Below is a small trained network, with its code and all its weights. Each question gives an input and a class and asks what happens when units are switched off, that is, made to give their printed mean instead of their output.

import numpy as np


def w(rows, s, z=0):
    codes = np.array(rows[::2]) - 128.0
    scale = np.full(codes.shape[1], s)
    scale[-1] = z or s
    return codes * scale


def f(y):
    return y / 2 * (1 + np.tanh(0.7978845608 * (y + 0.044715 * y**3)))


def log_softmax(a):
    a = a - a.max(-1, keepdims=True)
    return a - np.log(np.exp(a).sum(-1, keepdims=True))


def net(x, mask):
    res = np.array(x, float).reshape(1, 5) / 4 @ E
    y = f(res @ A[0][:, :-1].T + A[0][:, -1])
    res = res + np.where(mask, y, B[0][:, -1]) @ B[0][:, :-1]
    return log_softmax(res[-1] @ U[:, :-1].T + U[:, -1])


A, B = {}, {}
E = w([
[15,139,206,199,131],'x0',
[235,56,1,176,74],'x1',
[112,222,112,37,84],'x2',
[68,146,60,184,14],'x3',
[109,139,167,136,215],'x4',
],0.0045)
A[0] = w([
[248,53,60,147,137,223],'n1',
[106,111,76,164,56,250],'n2',
[112,171,112,197,93,235],'n3',
[152,112,101,106,108,71],'n4',
[132,169,145,104,112,181],'n5',
[134,129,127,138,108,149],'n6',
[134,208,152,15,137,217],'n7',
[94,147,173,183,166,224],'n8',
[63,107,223,147,170,241],'n9',
[134,112,110,129,133,195],'n10',
[126,164,136,151,87,181],'n11',
[124,125,109,150,81,180],'n12',
],0.014,0.0017)
B[0] = w([
[254,189,103,228,96,254],'n1',
[76,97,56,153,94,204],'n2',
[72,105,117,114,105,175],'n3',
[131,134,134,168,124,145],'n4',
[142,122,114,101,147,148],'n5',
[118,130,113,140,130,134],'n6',
[173,129,89,26,212,214],'n7',
[99,145,197,135,103,198],'n8',
[102,132,241,131,149,244],'n9',
[134,140,119,139,120,140],'n10',
[112,104,106,116,136,148],'n11',
[111,97,100,150,113,159],'n12',
],0.029,0.0085)
U = w([
[167,141,103,23,199,68],'0',
[75,147,253,142,117,139],'1',
[216,179,119,193,87,254],'2',
[50,71,88,137,67,3],'3',
],0.0074,0.001)

Each question gives the input, the list of numbers given to net, and the class t.
The units are the neurons (one row each of A and B). Each row of codes is followed by its name. A weight is (code - 128) times the scale printed after its matrix; where a second scale follows, it is the last column's (A, B and U).
mask holds one flag per neuron, in row order. A switched-off neuron (its flag False) gives its mean, the last column of its row in B, instead of its output. The means were averaged over made-up inputs and are rounded, as every weight is.
A unit's drop is (log p(t) with every unit on - log p(t) with that unit switched off) / (log p(t) with every unit on - log p(t) with every unit switched off).
The circuit of an input: a set's keep is (log p(t) with only the set's units on - log p(t) with every unit switched off) / (log p(t) with every unit on - log p(t) with every unit switched off). Starting from all 12 units, units are removed one at a time, each time the one whose removal leaves the highest keep (on an exact tie, the one counted first), for as long as the keep stays at least 0.8.
circuit, biggest first: the units of the circuit, biggest drop first
top k neurons: the k neurons with the biggest drops, biggest first
drop when u is switched off: that unit's drop, to one decimal
input [8,-2,7,-4,-6], class 0: circuit, biggest first => (n7)
input [8,7,0,-1,2], class 3: circuit, biggest first => (n1 n9 n3)
input [5,-2,-7,1,-8], class 1: top 2 neurons => (n9 n8)
input [5,6,-6,5,-4], class 3: top 2 neurons => (n2 n3)
input [6,4,5,-7,5], class 1: top 2 neurons => (n1 n9)
input [-4,-5,-8,0,-3], class 1: top 2 neurons => (n1 n7)
input [0,-5,4,1,-6], class 0: drop when n5 is switched off => 0.0
input [5,3,1,-1,-5], class 3: drop when n1 is switched off => 0.4
input [1,3,5,4,6], class 3: drop when n7 is switched off => 0.1
input [-5,-4,-7,7,-1], class 3: drop when n1 is switched off => 0.3
